Below are the code and all the weights of a small trained network. Each question names an input and a target symbol and asks about switching units off, where a switched-off unit gives its printed mean instead of its output.

import numpy as np


def w(rows, s, z=0):
    codes = np.array(rows[::2]) - 128.0
    scale = np.full(codes.shape[1], s)
    scale[-1] = z or s
    return codes * scale


def norm(h):
    return h / np.sqrt((h * h).mean(-1, keepdims=True) + 1e-5)


def f(y):
    return np.maximum(y, 0)


def softmax(a):
    e = np.exp(a - a.max(-1, keepdims=True))
    return e / e.sum(-1, keepdims=True)


def log_softmax(a):
    a = a - a.max(-1, keepdims=True)
    return a - np.log(np.exp(a).sum(-1, keepdims=True))


def net(x, mask):
    ids = ['γδθμξσφω'.index(c) for c in x.split()]
    T = len(ids)
    res = E[ids] + P[:T]
    r = norm(res)
    for j in range(2):
        rows = slice(4 * j, 4 * j + 4)
        q, k, v = (r @ M[0][rows].T for M in (Q, K, V))
        z = softmax(np.where(np.tri(T) > 0, q @ k.T / 4**0.5, -1e9)) @ v
        o = O[0][rows]
        res = res + np.where(mask[j], z, o[:, -1]) @ o[:, :-1]
    y = f(norm(res) @ A[0][:, :-1].T + A[0][:, -1])
    res = res + np.where(mask[2:10], y, B[0][:, -1]) @ B[0][:, :-1]
    return log_softmax(norm(res)[-1] @ U[:, :-1].T + U[:, -1])


Q, K, V, O, A, B = {}, {}, {}, {}, {}, {}
E = w([
[81,111,143,144,26,146,144],'γ',
[138,132,195,132,132,187,168],'δ',
[134,131,201,150,134,51,167],'θ',
[130,47,159,99,111,129,166],'μ',
[121,112,146,107,160,118,3],'ξ',
[109,147,133,196,155,156,160],'σ',
[88,73,101,186,159,100,166],'φ',
[67,124,88,54,175,128,174],'ω',
],0.0066)
P = w([
[223,131,46,147,110,140,253],'0',
[131,129,141,151,87,133,144],'1',
[109,131,150,127,112,131,116],'2',
[100,122,164,130,115,142,97],'3',
[95,118,166,131,120,150,82],'4',
[93,114,169,131,111,154,71],'5',
[86,114,172,126,122,157,62],'6',
],0.0045)
Q[0] = w([
[72,132,175,183,66,209,198],'h0',
[142,78,194,104,151,141,113],'h0',
[34,96,155,95,181,159,99],'h0',
[89,42,210,210,101,106,228],'h0',
[163,163,196,149,135,6,141],'h1',
[58,93,198,114,221,135,142],'h1',
[255,199,39,53,186,33,154],'h1',
[243,107,124,217,104,126,150],'h1',
],0.0091)
K[0] = w([
[133,129,159,133,178,134,48],'h0',
[152,116,121,112,117,170,97],'h0',
[199,128,97,149,109,120,91],'h0',
[93,100,143,119,146,138,6],'h0',
[109,108,70,141,83,202,152],'h1',
[181,124,81,113,123,155,91],'h1',
[31,125,149,124,56,120,123],'h1',
[132,122,161,156,67,115,170],'h1',
],0.013)
V[0] = w([
[114,25,150,129,138,10,143],'h0',
[248,180,191,31,105,139,145],'h0',
[195,173,89,195,243,103,98],'h0',
[90,254,203,194,130,109,150],'h0',
[174,170,208,154,87,121,105],'h1',
[100,130,80,194,159,25,138],'h1',
[141,162,67,70,85,57,65],'h1',
[130,70,145,51,155,82,158],'h1',
],0.0066)
O[0] = w([
[141,37,136,104,159,35,129,235],'h0',
[45,182,227,101,92,153,113,56],'h0',
[222,229,150,131,210,107,130,110],'h0',
[58,118,127,226,196,168,52,141],'h0',
[171,97,180,187,119,95,191,82],'h1',
[122,109,137,138,160,119,2,204],'h1',
[81,189,112,155,71,57,113,5],'h1',
[21,87,125,76,152,105,168,147],'h1',
],0.0064,0.0028)
A[0] = w([
[215,114,193,207,81,107,203,80],'n0',
[169,165,85,253,134,186,80,151],'n1',
[45,178,40,216,201,148,158,136],'n2',
[32,216,240,206,90,245,109,2],'n3',
[81,73,219,184,121,119,79,102],'n4',
[54,203,49,15,161,129,107,47],'n5',
[81,135,132,72,164,175,8,70],'n6',
[83,101,34,242,61,133,157,83],'n7',
],0.0064,0.0047)
B[0] = w([
[63,150,88,178,110,157,94,182],'n0',
[132,87,179,97,93,131,53,208],'n1',
[200,93,186,62,111,143,93,185],'n2',
[179,99,104,175,148,184,255,169],'n3',
[106,158,141,181,138,77,144,252],'n4',
[62,172,122,141,205,168,60,163],'n5',
[167,139,78,142,128,109,208,194],'n6',
[163,159,57,151,98,89,70,176],'n7',
],0.0089,0.0044)
U = w([
[82,136,39,200,27,157,64,124],'γ',
[145,132,135,177,140,230,208,153],'δ',
[74,112,213,198,192,56,113,144],'θ',
[124,50,204,20,65,111,174,56],'μ',
[185,254,165,95,86,82,143,252],'ξ',
[189,118,214,123,119,193,21,93],'σ',
[235,107,25,129,181,69,162,109],'φ',
[39,163,84,82,196,168,93,116],'ω',
],0.0079,0.0021)

Each question gives the input, a string of symbols that net reads in full, and the target symbol t.
The units are the heads (4 rows each of Q, K, V and O) and the neurons (one row each of A and B). Each row of codes is followed by its name. A weight is (code - 128) times the scale printed after its matrix; where a second scale follows, it is the last column's (O, A, B and U).
mask holds one flag per unit, heads first, then neurons. A switched-off unit (its flag False) gives its mean, the last column of its rows in O or B, instead of its output. The means were averaged over made-up inputs and are rounded, as every weight is.
A unit's drop is (log p(t) with every unit on - log p(t) with that unit switched off) / (log p(t) with every unit on - log p(t) with every unit switched off).
unit that matters most: the unit with the biggest drop
k most important neurons: the k neurons with the biggest drops, biggest first
which heads matter: for each layer, one digit per head in row order, 1 if its drop is at least 0.15 and else 0, layers parted by /
drop of u: that unit's drop, to one decimal
input γ γ γ γ γ θ γ, target θ: 2 most important neurons	(n4 n0)
input δ μ φ ω ξ, target δ: which heads matter	10
input ω θ γ θ, target γ: which heads matter	10
input φ ξ γ φ θ σ, target φ: which heads matter	11
input δ ξ μ μ ω μ, target δ: 2 most important neurons	(n0 n1)
input ω θ φ γ ξ σ, target ω: which heads matter	01
input ω ξ ω δ δ φ φ, target ω: which heads matter	11
input ξ θ φ φ, target ξ: which heads matter	10
input μ ξ δ σ, target μ: which heads matter	01
input ξ δ θ σ, target ξ: which heads matter	10
input σ φ ξ φ θ θ, target σ: unit that matters most	h1
input δ γ ξ μ θ, target δ: 2 most important neurons	(n0 n4)
input θ σ σ ξ θ δ, target θ: which heads matter	01
input φ μ γ γ ξ θ μ, target φ: most important neuron	(n6)
input μ ξ θ, target μ: which heads matter	11
input φ γ ξ φ γ, target φ: 2 most important neurons	(n6 n0)
input φ θ θ ξ μ φ ω, target φ: 2 most important neurons	(n1 n4)
input δ γ δ γ, target δ: drop of n3	0.5
input μ φ φ γ θ γ ξ, target μ: drop of h0	1.2
input μ ξ φ γ φ, target μ: drop of h0	0.2
